Below is a small trained network, with its code and all its weights. Each question gives an input and a class and asks what happens when units are switched off, that is, made to give their printed mean instead of their output.

import numpy as np


def w(rows, s, z=0):
    codes = np.array(rows[::2]) - 128.0
    scale = np.full(codes.shape[1], s)
    scale[-1] = z or s
    return codes * scale


def norm(h):
    return h / np.sqrt((h * h).mean(-1, keepdims=True) + 1e-5)


def f(y):
    return y / 2 * (1 + np.tanh(0.7978845608 * (y + 0.044715 * y**3)))


def log_softmax(a):
    a = a - a.max(-1, keepdims=True)
    return a - np.log(np.exp(a).sum(-1, keepdims=True))


def net(x, mask):
    res = np.array(x, float).reshape(1, 4) / 4 @ E
    u = 0
    for l in range(4):
        y = f(norm(res) @ A[l][:, :-1].T + A[l][:, -1])
        res = res + np.where(mask[u : u + 5], y, B[l][:, -1]) @ B[l][:, :-1]
        u += 5
    return log_softmax(norm(res)[-1] @ U[:, :-1].T + U[:, -1])


A, B = {}, {}
E = w([
[255,101,88,53,141,141,91,140,169],'x0',
[124,86,211,180,148,25,142,58,144],'x1',
[110,202,123,75,35,128,56,136,135],'x2',
[121,78,113,182,28,154,53,147,105],'x3',
],0.008)
A[0] = w([
[182,138,156,168,193,101,171,21,183,67],'0.n1',
[162,47,129,177,148,179,78,178,58,126],'0.n2',
[164,120,65,164,106,141,170,170,152,175],'0.n3',
[170,125,137,132,171,132,222,2,145,2],'0.n4',
[115,101,131,130,185,233,137,159,118,15],'0.n5',
],0.007,0.0026)
B[0] = w([
[137,133,165,126,145,34,139,135,201,254],'0.n1',
[116,122,168,84,114,76,168,59,2,205],'0.n2',
[149,48,162,42,158,125,117,29,66,178],'0.n3',
[146,89,73,177,80,51,177,46,95,222],'0.n4',
[185,145,171,153,236,154,186,143,33,165],'0.n5',
],0.0076,0.0043)
A[1] = w([
[173,139,146,137,122,103,86,65,128,194],'1.n1',
[148,141,115,140,169,209,152,162,71,66],'1.n2',
[108,177,106,78,240,105,89,173,158,249],'1.n3',
[169,82,93,23,176,96,88,133,116,69],'1.n4',
[141,55,119,204,254,85,87,89,170,160],'1.n5',
],0.0082,0.002)
B[1] = w([
[82,140,194,146,144,106,180,255,138,192],'1.n1',
[155,206,41,165,120,186,246,34,43,173],'1.n2',
[162,86,76,151,38,111,95,105,120,191],'1.n3',
[217,149,135,45,155,208,96,155,121,216],'1.n4',
[48,83,127,52,236,116,213,206,171,253],'1.n5',
],0.0083,0.006)
A[2] = w([
[192,244,117,117,102,175,88,85,82,201],'2.n1',
[165,82,95,70,155,89,59,213,91,91],'2.n2',
[237,133,186,62,148,226,116,87,203,3],'2.n3',
[158,49,167,144,121,162,143,123,1,232],'2.n4',
[135,67,243,255,216,122,144,30,150,147],'2.n5',
],0.0064,0.0024)
B[2] = w([
[68,127,211,211,159,100,181,152,177,252],'2.n1',
[123,144,57,189,105,82,186,123,140,185],'2.n2',
[171,244,135,123,120,179,71,123,194,200],'2.n3',
[149,73,63,76,127,82,85,1,190,243],'2.n4',
[249,103,84,71,144,128,143,216,182,246],'2.n5',
],0.009,0.0044)
A[3] = w([
[58,85,226,113,81,151,93,184,180,189],'3.n1',
[91,189,60,160,152,202,146,33,161,96],'3.n2',
[122,127,121,149,180,155,164,113,77,30],'3.n3',
[211,254,152,153,104,132,62,103,208,254],'3.n4',
[134,43,40,68,126,110,65,98,170,85],'3.n5',
],0.0079,0.00082)
B[3] = w([
[142,193,150,168,255,178,105,61,70,213],'3.n1',
[120,71,186,162,41,71,69,243,98,199],'3.n2',
[229,158,222,35,60,208,108,172,105,160],'3.n3',
[63,95,51,117,115,201,115,163,180,255],'3.n4',
[87,132,94,223,99,80,82,128,115,195],'3.n5',
],0.0096,0.0053)
U = w([
[117,136,200,165,47,137,185,205,44,67],'0',
[212,86,135,31,150,185,176,47,55,204],'1',
[6,225,146,145,162,178,96,65,76,126],'2',
[93,37,68,147,74,62,81,49,82,112],'3',
[154,147,196,181,221,87,105,141,133,5],'4',
[150,81,128,40,213,27,239,158,206,187],'5',
[129,133,46,76,113,219,96,188,212,227],'6',
],0.013,0.0022)

Each question gives the input, the list of numbers given to net, and the class t.
The units are the neurons (one row each of A and B). Each row of codes is followed by its name. A weight is (code - 128) times the scale printed after its matrix; where a second scale follows, it is the last column's (A, B and U).
mask holds one flag per neuron, layer by layer. A switched-off neuron (its flag False) gives its mean, the last column of its row in B, instead of its output. The means were averaged over made-up inputs and are rounded, as every weight is.
A unit's drop is (log p(t) with every unit on - log p(t) with that unit switched off) / (log p(t) with every unit on - log p(t) with every unit switched off).
The circuit of an input: a set's keep is (log p(t) with only the set's units on - log p(t) with every unit switched off) / (log p(t) with every unit on - log p(t) with every unit switched off). Starting from the 12 units with the biggest drops (on a tie, the unit counted first), units are removed one at a time, each time the one whose removal leaves the highest keep (on an exact tie, the one counted first), for as long as the keep stays at least 0.8.
units of the circuit, in order: the units of the circuit, biggest drop first
top k neurons: the k neurons with the biggest drops, biggest first
k most important neurons of layer l: the k neurons of layer l with the biggest drops, biggest first
drop when u is switched off: that unit's drop, to one decimal
input [2,0,-8,7], class 3: top 2 neurons	[2.n4; 0.n2]
input [-2,0,-3,2], class 3: units of the circuit, in order	[2.n4; 3.n5]
input [3,7,5,4], class 4: units of the circuit, in order	[1.n1; 3.n1]
input [-2,-4,3,2], class 2: units of the circuit, in order	[2.n1; 3.n1; 1.n5]
input [-7,5,-6,8], class 5: units of the circuit, in order	[2.n5]
input [8,0,-5,5], class 1: top 3 neurons	[0.n2; 1.n4; 0.n3]
input [-1,4,4,-2], class 4: units of the circuit, in order	[2.n4; 2.n2; 1.n5]
input [0,-5,1,-2], class 0: units of the circuit, in order	[1.n2; 3.n2; 2.n5]
input [-3,-4,-4,4], class 1: top 3 neurons	[0.n5; 1.n2; 3.n3]
input [5,6,4,2], class 6: top 2 neurons	[0.n4; 2.n1]
input [2,-4,-7,7], class 1: 2 most important neurons of layer 0	[0.n5; 0.n4]
input [-5,-5,-3,2], class 0: top 2 neurons	[1.n2; 3.n2]
input [0,7,4,8], class 4: top 2 neurons	[3.n1; 1.n1]
input [-1,-4,-5,6], class 3: top 2 neurons	[2.n4; 3.n5]
input [-8,0,-4,7], class 3: units of the circuit, in order	[2.n4]
input [0,7,5,5], class 4: units of the circuit, in order	[3.n1; 1.n1]
input [-1,-3,0,-3], class 0: top 3 neurons	[3.n2; 1.n2; 2.n1]
input [4,-3,-3,0], class 1: top 2 neurons	[0.n5; 1.n2]
input [-2,-4,8,-5], class 2: top 2 neurons	[2.n1; 3.n1]
input [7,-2,-8,8], class 1: top neuron	[1.n4]
input [1,1,-1,2], class 3: top 2 neurons	[0.n2; 2.n4]
input [4,-8,-4,7], class 1: 2 most important neurons of layer 1	[1.n2; 1.n4]
input [-3,6,8,5], class 2: drop when 3.n1 is switched off	0.1
input [4,2,7,-7], class 6: drop when 0.n4 is switched off	0.0
